Below is a small trained network, with its code and all its weights. Each question gives an input and a target symbol and asks what happens when units are switched off, that is, made to give their printed mean instead of their output.

import numpy as np


def w(rows, s, z=0):
    codes = np.array(rows[::2]) - 128.0
    scale = np.full(codes.shape[1], s)
    scale[-1] = z or s
    return codes * scale


def norm(h):
    return h / np.sqrt((h * h).mean(-1, keepdims=True) + 1e-5)


def f(y):
    return y / 2 * (1 + np.tanh(0.7978845608 * (y + 0.044715 * y**3)))


def softmax(a):
    e = np.exp(a - a.max(-1, keepdims=True))
    return e / e.sum(-1, keepdims=True)


def log_softmax(a):
    a = a - a.max(-1, keepdims=True)
    return a - np.log(np.exp(a).sum(-1, keepdims=True))


def net(x, mask):
    ids = ['αγεζημπστψω'.index(c) for c in x.split()]
    T = len(ids)
    res = E[ids] + P[:T]
    u = 0
    for l in range(2):
        q, k, v = (norm(res) @ M[l].T for M in (Q, K, V))
        z = softmax(np.where(np.tri(T) > 0, q @ k.T / 2**0.5, -1e9)) @ v
        res = res + np.where(mask[u], z, O[l][:, -1]) @ O[l][:, :-1]
        u += 1
        y = f(norm(res) @ A[l][:, :-1].T + A[l][:, -1])
        res = res + np.where(mask[u : u + 4], y, B[l][:, -1]) @ B[l][:, :-1]
        u += 4
    return log_softmax(norm(res)[-1] @ U[:, :-1].T + U[:, -1])


Q, K, V, O, A, B = {}, {}, {}, {}, {}, {}
E = w([
[89,195,131,157,48,120],'α',
[91,197,132,165,51,101],'γ',
[88,167,149,131,73,140],'ε',
[78,104,121,190,80,176],'ζ',
[90,214,153,111,38,101],'η',
[91,145,150,164,71,145],'μ',
[83,152,153,158,71,139],'π',
[89,99,121,77,95,208],'σ',
[164,254,59,118,48,148],'τ',
[170,201,245,207,70,129],'ψ',
[164,174,157,143,82,158],'ω',
],0.0067)
P = w([
[127,113,161,111,58,135],'0',
[113,218,140,155,160,146],'1',
[142,116,113,180,61,193],'2',
[84,115,212,85,63,118],'3',
[130,198,132,141,158,120],'4',
[168,105,80,179,57,177],'5',
[71,120,209,90,75,119],'6',
[145,190,125,135,159,104],'7',
[194,108,41,180,46,148],'8',
[69,115,201,96,83,121],'9',
[159,177,117,128,162,74],'10',
[240,91,4,179,51,110],'11',
[77,101,197,98,90,115],'12',
[178,175,66,131,150,56],'13',
],0.012)
Q[0] = w([
[142,96,69,200,254,103],'L0H0',
[32,51,215,105,81,52],'L0H0',
],0.0062)
K[0] = w([
[2,125,181,165,77,142],'L0H0',
[205,114,147,156,136,60],'L0H0',
],0.008)
V[0] = w([
[208,183,31,74,150,240],'L0H0',
[223,156,219,254,149,132],'L0H0',
],0.0036)
O[0] = w([
[254,97,55,163,56,53,247],'L0H0',
[242,115,168,102,145,206,137],'L0H0',
],0.0061,0.0012)
A[0] = w([
[152,140,84,77,194,183,3],'L0N0',
[110,175,122,199,255,136,33],'L0N1',
[104,59,101,169,68,128,110],'L0N2',
[145,179,87,81,40,87,118],'L0N3',
],0.0074,0.0032)
B[0] = w([
[105,76,1,181,114,166,112],'L0N0',
[120,64,144,144,179,110,140],'L0N1',
[176,138,128,85,153,81,190],'L0N2',
[138,73,150,114,180,161,254],'L0N3',
],0.0099,0.0052)
Q[1] = w([
[171,35,154,139,12,147],'L1H0',
[24,57,171,110,254,89],'L1H0',
],0.0084)
K[1] = w([
[191,121,70,121,153,58],'L1H0',
[91,126,92,117,66,243],'L1H0',
],0.011)
V[1] = w([
[70,74,90,154,97,253],'L1H0',
[111,3,157,207,217,130],'L1H0',
],0.0068)
O[1] = w([
[183,93,84,83,93,40,175],'L1H0',
[88,139,234,18,2,111,3],'L1H0',
],0.0078,0.0034)
A[1] = w([
[97,163,91,159,140,247,3],'L1N0',
[63,146,103,90,227,116,24],'L1N1',
[186,153,137,72,247,82,119],'L1N2',
[163,208,138,166,238,98,93],'L1N3',
],0.011,0.0062)
B[1] = w([
[70,178,196,145,173,55,156],'L1N0',
[252,58,221,90,105,212,144],'L1N1',
[109,81,216,121,196,145,239],'L1N2',
[143,105,109,184,106,25,255],'L1N3',
],0.012,0.0056)
U = w([
[57,127,87,183,204,25,171],'α',
[162,85,216,128,244,174,151],'γ',
[203,104,225,84,89,206,2],'ε',
[33,120,203,192,97,180,62],'ζ',
[6,204,160,90,166,136,169],'η',
[69,150,136,150,153,183,131],'μ',
[138,195,223,142,112,221,132],'π',
[131,91,180,164,51,217,45],'σ',
[215,109,33,135,89,129,122],'τ',
[38,96,65,182,117,162,184],'ψ',
[89,101,83,17,60,61,214],'ω',
],0.011,0.0052)

Each question gives the input, a string of symbols that net reads in full, and the target symbol t.
The units are the heads (2 rows each of Q, K, V and O) and the neurons (one row each of A and B). Each row of codes is followed by its name. A weight is (code - 128) times the scale printed after its matrix; where a second scale follows, it is the last column's (O, A, B and U).
mask holds one flag per unit, layer by layer, with each layer's heads first. A switched-off unit (its flag False) gives its mean, the last column of its rows in O or B, instead of its output. The means were averaged over made-up inputs and are rounded, as every weight is.
A unit's drop is (log p(t) with every unit on - log p(t) with that unit switched off) / (log p(t) with every unit on - log p(t) with every unit switched off).
The circuit of an input: a set's keep is (log p(t) with only the set's units on - log p(t) with every unit switched off) / (log p(t) with every unit on - log p(t) with every unit switched off). Starting from all 10 units, units are removed one at a time, each time the one whose removal leaves the highest keep (on an exact tie, the one counted first), for as long as the keep stays at least 0.8.
circuit, biggest first: the units of the circuit, biggest drop first
most important unit: the unit with the biggest drop
top k neurons: the k neurons with the biggest drops, biggest first
top k neurons in layer l: the k neurons of layer l with the biggest drops, biggest first
input π η σ σ μ γ π γ σ μ η ε ω π, target γ: circuit, biggest first -> [L1N2]
input σ η ψ, target α: top 2 neurons -> [L1N0; L0N3]
input σ ω μ σ, target ε: circuit, biggest first -> [L0H0; L1N3; L1N2]
input η ε η σ μ μ ε σ σ ε, target ω: circuit, biggest first -> [L1N2; L1H0]
input σ σ π γ, target ω: circuit, biggest first -> [L1N2; L1H0]
input π γ σ τ ε σ σ ζ ε, target ω: top 3 neurons -> [L0N1; L0N2; L1N2]
input μ η σ ω γ η μ ψ γ σ η η ζ ζ, target γ: circuit, biggest first -> [L0H0; L1N1]
input π η ζ, target α: top 4 neurons -> [L1N0; L0N3; L0N2; L1N2]
input η τ ψ ψ σ σ σ γ σ σ ε σ, target π: top 4 neurons -> [L1N3; L0N3; L0N2; L1N0]
input σ σ π ψ η π, target α: top 3 neurons -> [L1N0; L0N2; L0N1]
input π γ ε, target η: top 4 neurons -> [L0N3; L1N0; L0N1; L1N3]
input τ ψ ζ σ σ τ σ ε ζ σ ε σ σ, target ω: top 2 neurons in layer 1 -> [L1N2; L1N1]
input ω σ σ ψ μ ψ μ σ σ σ η ζ, target α: top 2 neurons -> [L1N0; L0N2]
input σ ζ γ ε μ ε ω σ π σ π π, target σ: most important unit -> L1H0
input ε ψ γ ε, target π: top 3 neurons -> [L1N3; L0N3; L1N2]
input ε σ μ, target τ: top 2 neurons -> [L1N2; L0N2]
input σ μ μ π ψ, target α: top 2 neurons -> [L1N3; L0N3]
input σ ε σ η σ ε ζ ε μ σ η γ, target α: circuit, biggest first -> [L1H0; L1N0; L1N1]
input α π ω γ, target ε: circuit, biggest first -> [L1N3; L0H0; L1N2]
input ζ σ π, target τ: circuit, biggest first -> [L1N2; L0N2]
